Below is a small trained network, with its code and all its weights. Each question gives an input and a class and asks what happens when units are switched off, that is, made to give their printed mean instead of their output.

import numpy as np


def w(rows, s, z=0):
    codes = np.array(rows[::2]) - 128.0
    scale = np.full(codes.shape[1], s)
    scale[-1] = z or s
    return codes * scale


def f(y):
    return np.maximum(y, 0)


def log_softmax(a):
    a = a - a.max(-1, keepdims=True)
    return a - np.log(np.exp(a).sum(-1, keepdims=True))


def net(x, mask):
    res = np.array(x, float).reshape(1, 6) / 4 @ E
    y = f(res @ A[0][:, :-1].T + A[0][:, -1])
    res = res + np.where(mask, y, B[0][:, -1]) @ B[0][:, :-1]
    return log_softmax(res[-1] @ U[:, :-1].T + U[:, -1])


A, B = {}, {}
E = w([
[127,128,128,126,127],'x0',
[101,103,205,2,231],'x1',
[107,38,201,77,2],'x2',
[44,240,90,54,66],'x3',
[124,128,131,132,126],'x4',
[212,224,211,112,85],'x5',
],0.0075)
A[0] = w([
[128,144,92,194,69,88],'n0',
[122,170,196,93,173,107],'n1',
[212,33,180,123,140,142],'n2',
[121,48,117,112,64,113],'n3',
[84,106,50,112,119,137],'n4',
[130,141,122,67,220,108],'n5',
[129,125,176,76,157,55],'n6',
[99,60,82,130,153,66],'n7',
[134,87,189,162,127,144],'n8',
[59,149,145,77,144,110],'n9',
[197,205,199,78,51,89],'n10',
[72,98,164,120,79,93],'n11',
[66,80,40,158,179,150],'n12',
[132,101,125,196,75,137],'n13',
[132,106,50,140,88,103],'n14',
[100,129,96,156,185,138],'n15',
[213,204,186,126,164,156],'n16',
[207,159,151,107,61,147],'n17',
[17,177,159,102,47,114],'n18',
[120,90,122,83,170,117],'n19',
[161,140,132,40,205,151],'n20',
[121,121,112,208,82,38],'n21',
[190,99,118,188,176,126],'n22',
[162,90,183,151,132,123],'n23',
[2,28,114,155,114,125],'n24',
[168,176,33,111,185,34],'n25',
[50,154,75,98,106,73],'n26',
[119,112,149,93,162,54],'n27',
[105,66,181,79,44,39],'n28',
[127,135,88,171,90,41],'n29',
[82,116,193,116,163,49],'n30',
[94,64,174,104,42,86],'n31',
[114,177,103,151,233,55],'n32',
[177,135,36,186,105,171],'n33',
[174,90,146,154,143,9],'n34',
[142,92,175,183,150,2],'n35',
[146,121,74,144,117,73],'n36',
[116,82,137,86,190,105],'n37',
[217,97,166,183,190,63],'n38',
[149,75,171,155,120,103],'n39',
[86,227,122,77,83,68],'n40',
[73,212,137,98,132,94],'n41',
[220,192,150,143,94,93],'n42',
],0.0098,0.0082)
B[0] = w([
[107,141,185,146,75,196],'n0',
[91,111,152,123,93,198],'n1',
[80,104,67,144,125,248],'n2',
[129,194,112,137,168,214],'n3',
[203,63,151,105,175,205],'n4',
[112,133,158,111,96,208],'n5',
[101,127,187,150,103,167],'n6',
[174,109,157,140,141,170],'n7',
[108,117,86,119,137,197],'n8',
[111,76,134,134,96,201],'n9',
[174,81,133,134,178,253],'n10',
[151,177,125,164,170,193],'n11',
[178,97,155,57,170,245],'n12',
[125,145,159,100,102,209],'n13',
[130,94,161,134,85,178],'n14',
[148,172,139,107,153,195],'n15',
[194,91,141,82,162,247],'n16',
[188,79,136,100,149,237],'n17',
[108,75,73,170,131,253],'n18',
[115,138,179,117,52,184],'n19',
[99,126,130,124,67,238],'n20',
[81,126,201,163,115,168],'n21',
[80,121,91,143,114,207],'n22',
[128,118,89,143,137,189],'n23',
[216,92,159,110,176,250],'n24',
[107,172,137,195,169,178],'n25',
[120,45,95,183,165,189],'n26',
[116,105,198,180,95,147],'n27',
[125,232,125,189,166,225],'n28',
[87,105,193,158,85,154],'n29',
[88,128,193,146,100,154],'n30',
[111,254,138,132,200,240],'n31',
[100,205,169,188,168,197],'n32',
[120,148,150,81,44,246],'n33',
[113,92,91,216,137,140],'n34',
[104,75,86,221,128,140],'n35',
[119,138,181,168,126,147],'n36',
[123,131,156,129,58,194],'n37',
[89,105,67,197,147,200],'n38',
[102,133,75,163,107,178],'n39',
[95,53,91,204,134,212],'n40',
[112,93,80,191,163,196],'n41',
[157,91,173,124,148,206],'n42',
],0.0077,0.0074)
U = w([
[77,51,79,188,137,53],'0',
[210,66,204,109,178,39],'1',
[77,122,232,135,33,63],'2',
[119,253,151,161,194,85],'3',
[129,117,128,96,109,253],'4',
[136,109,122,99,117,232],'5',
],0.011,0.014)

Each question gives the input, the list of numbers given to net, and the class t.
The units are the neurons (one row each of A and B). Each row of codes is followed by its name. A weight is (code - 128) times the scale printed after its matrix; where a second scale follows, it is the last column's (A, B and U).
mask holds one flag per neuron, in row order. A switched-off neuron (its flag False) gives its mean, the last column of its row in B, instead of its output. The means were averaged over made-up inputs and are rounded, as every weight is.
A unit's drop is (log p(t) with every unit on - log p(t) with that unit switched off) / (log p(t) with every unit on - log p(t) with every unit switched off).
The circuit of an input: a set's keep is (log p(t) with only the set's units on - log p(t) with every unit switched off) / (log p(t) with every unit on - log p(t) with every unit switched off). Starting from the 12 units with the biggest drops (on a tie, the unit counted first), units are removed one at a time, each time the one whose removal leaves the highest keep (on an exact tie, the one counted first), for as long as the keep stays at least 0.8.
circuit, biggest first: the units of the circuit, biggest drop first
unit that matters most: the unit with the biggest drop
k most important neurons: the k neurons with the biggest drops, biggest first
drop of u: that unit's drop, to one decimal
input [2,4,4,-7,0,-6], class 0: unit that matters most => n2
input [2,2,-7,7,2,-8], class 1: 2 most important neurons => n12, n4
input [-5,-2,-5,7,-4,5], class 0: circuit, biggest first => n40, n41
input [6,2,7,4,3,3], class 3: circuit, biggest first => n31, n28
input [6,1,-8,-4,0,-5], class 3: 2 most important neurons => n32, n25
input [3,5,8,7,-5,-3], class 3: 3 most important neurons => n31, n28, n11
input [8,-8,4,4,-6,8], class 1: circuit, biggest first => n10, n17
input [5,-6,-6,3,3,-6], class 1: circuit, biggest first => n12, n4
input [-5,7,2,6,-4,-6], class 2: circuit, biggest first => n19, n37
input [-6,4,-8,2,-3,-8], class 1: 4 most important neurons => n12, n4, n31, n28
input [6,-8,-6,5,0,-7], class 2: 2 most important neurons => n33, n0
input [0,-5,7,-5,5,-1], class 3: 3 most important neurons => n31, n3, n28
input [3,-5,8,8,-8,-5], class 0: 2 most important neurons => n18, n26
input [-1,0,-4,4,2,3], class 0: most important neuron => n40
input [5,-4,3,4,6,-8], class 1: circuit, biggest first => n24, n4
input [5,4,-8,0,4,-5], class 3: 3 most important neurons => n32, n25, n15
input [5,7,8,7,-1,-7], class 3: 4 most important neurons => n31, n28, n11, n3
input [1,8,-8,5,-3,-8], class 1: 2 most important neurons => n12, n4
input [-1,-4,5,-6,3,0], class 0: drop of n15 => 0.1
input [-3,-6,6,-7,-5,-8], class 1: circuit, biggest first => n24
input [5,4,-6,-3,-2,-1], class 3: drop of n32 => 1.2
